Below is a small trained network, with its code and all its weights. Each question gives an input and a class and asks what happens when units are switched off, that is, made to give their printed mean instead of their output.

import numpy as np


def w(rows, s, z=0):
    codes = np.array(rows[::2]) - 128.0
    scale = np.full(codes.shape[1], s)
    scale[-1] = z or s
    return codes * scale


def f(y):
    return y / 2 * (1 + np.tanh(0.7978845608 * (y + 0.044715 * y**3)))


def log_softmax(a):
    a = a - a.max(-1, keepdims=True)
    return a - np.log(np.exp(a).sum(-1, keepdims=True))


def net(x, mask):
    res = np.array(x, float).reshape(1, 5) / 4 @ E
    y = f(res @ A[0][:, :-1].T + A[0][:, -1])
    res = res + np.where(mask, y, B[0][:, -1]) @ B[0][:, :-1]
    return log_softmax(res[-1] @ U[:, :-1].T + U[:, -1])


A, B = {}, {}
E = w([
[78,170,75,116,81,124,48,138,167],'x0',
[208,180,99,102,114,104,108,128,103],'x1',
[107,152,250,126,65,89,92,34,157],'x2',
[84,179,119,149,62,148,221,146,90],'x3',
[88,213,128,115,203,122,158,86,179],'x4',
],0.012)
A[0] = w([
[185,111,203,127,150,119,194,113,114,123],'neuron 0',
[155,83,125,134,72,116,114,140,111,67],'neuron 1',
[128,121,154,132,101,125,128,120,126,70],'neuron 2',
[165,82,137,136,51,126,110,142,116,177],'neuron 3',
[76,164,101,123,74,121,59,133,149,105],'neuron 4',
[128,148,217,131,72,119,102,86,132,77],'neuron 5',
[123,102,62,135,147,127,142,160,115,71],'neuron 6',
[162,100,143,124,177,129,63,118,146,129],'neuron 7',
[116,219,143,133,195,115,139,102,152,94],'neuron 8',
[111,167,132,135,52,138,196,139,108,89],'neuron 9',
[252,204,124,112,85,116,111,118,106,98],'neuron 10',
[59,70,142,131,129,128,132,131,132,71],'neuron 11',
[70,82,151,119,130,126,132,127,134,255],'neuron 12',
[142,104,151,134,151,134,84,122,132,69],'neuron 13',
],0.02,0.01)
B[0] = w([
[190,42,111,149,129,156,62,115,86,226],'neuron 0',
[121,111,172,47,177,169,102,111,164,183],'neuron 1',
[173,84,133,69,170,137,102,152,223,151],'neuron 2',
[74,174,167,105,93,178,171,102,40,228],'neuron 3',
[206,23,128,155,146,150,76,112,81,211],'neuron 4',
[151,171,54,103,141,126,194,183,145,254],'neuron 5',
[173,147,81,105,132,135,172,162,151,219],'neuron 6',
[112,129,118,115,72,39,147,108,124,210],'neuron 7',
[79,150,184,73,112,189,151,116,89,231],'neuron 8',
[112,103,128,93,111,7,103,102,156,228],'neuron 9',
[85,156,137,226,140,146,130,140,197,241],'neuron 10',
[102,116,163,135,180,154,93,136,255,179],'neuron 11',
[100,192,126,220,100,143,146,127,118,221],'neuron 12',
[125,80,132,70,169,63,81,131,192,160],'neuron 13',
],0.024,0.018)
U = w([
[206,106,52,81,141,157,211,224,139,162],'0',
[110,83,216,44,117,203,156,108,111,93],'1',
[128,73,143,101,83,17,115,98,143,119],'2',
[113,90,168,227,151,168,119,147,206,159],'3',
[229,7,125,153,128,179,92,120,90,89],'4',
[140,150,112,225,75,113,173,130,27,254],'5',
[167,141,159,114,167,104,112,173,99,68],'6',
[168,156,171,154,201,84,82,163,82,61],'7',
],0.011,0.0084)

Each question gives the input, the list of numbers given to net, and the class t.
The units are the neurons (one row each of A and B). Each row of codes is followed by its name. A weight is (code - 128) times the scale printed after its matrix; where a second scale follows, it is the last column's (A, B and U).
mask holds one flag per neuron, in row order. A switched-off neuron (its flag False) gives its mean, the last column of its row in B, instead of its output. The means were averaged over made-up inputs and are rounded, as every weight is.
A unit's drop is (log p(t) with every unit on - log p(t) with that unit switched off) / (log p(t) with every unit on - log p(t) with every unit switched off).
The circuit of an input: a set's keep is (log p(t) with only the set's units on - log p(t) with every unit switched off) / (log p(t) with every unit on - log p(t) with every unit switched off). Starting from the 12 units with the biggest drops (on a tie, the unit counted first), units are removed one at a time, each time the one whose removal leaves the highest keep (on an exact tie, the one counted first), for as long as the keep stays at least 0.8.
units of the circuit, in order: the units of the circuit, biggest drop first
unit that matters most: the unit with the biggest drop
top k neurons: the k neurons with the biggest drops, biggest first
drop of u: that unit's drop, to one decimal
input [0,8,-3,4,6], class 3: unit that matters most -> neuron 10
input [4,1,0,0,-3], class 4: top 3 neurons -> [neuron 4; neuron 8; neuron 12]
input [-2,6,0,-1,5], class 3: top 2 neurons -> [neuron 10; neuron 3]
input [-2,-6,-5,-1,5], class 3: top 3 neurons -> [neuron 5; neuron 3; neuron 12]
input [6,1,-4,-4,-3], class 4: top 2 neurons -> [neuron 5; neuron 4]
input [-1,-8,-1,7,8], class 1: top 2 neurons -> [neuron 8; neuron 10]
input [-8,-6,1,-8,5], class 2: top 4 neurons -> [neuron 7; neuron 4; neuron 13; neuron 10]
input [-6,0,1,-4,3], class 4: top 2 neurons -> [neuron 0; neuron 9]
input [-3,-7,-2,8,-3], class 2: top 2 neurons -> [neuron 9; neuron 10]
input [-7,5,6,3,-5], class 4: top 3 neurons -> [neuron 0; neuron 6; neuron 8]
input [7,1,-4,5,5], class 4: top 2 neurons -> [neuron 4; neuron 5]
input [0,5,4,-1,0], class 3: top 3 neurons -> [neuron 10; neuron 6; neuron 12]
input [-5,-6,-3,-8,6], class 2: top 3 neurons -> [neuron 7; neuron 10; neuron 3]
input [2,-6,-7,8,4], class 2: top 2 neurons -> [neuron 9; neuron 5]
input [8,7,8,8,4], class 0: top 2 neurons -> [neuron 5; neuron 0]
input [-4,-5,5,8,6], class 2: top 2 neurons -> [neuron 9; neuron 3]
input [1,0,-5,3,8], class 1: unit that matters most -> neuron 8
input [3,-5,8,-6,-3], class 0: drop of neuron 5 -> 2.7
input [-7,-3,-2,4,3], class 4: drop of neuron 0 -> 1.0
input [5,-5,-3,3,-3], class 3: units of the circuit, in order -> [neuron 11]
input [-3,-4,7,-2,6], class 0: drop of neuron 5 -> 2.8
input [-8,6,5,2,-6], class 4: drop of neuron 8 -> 0.7
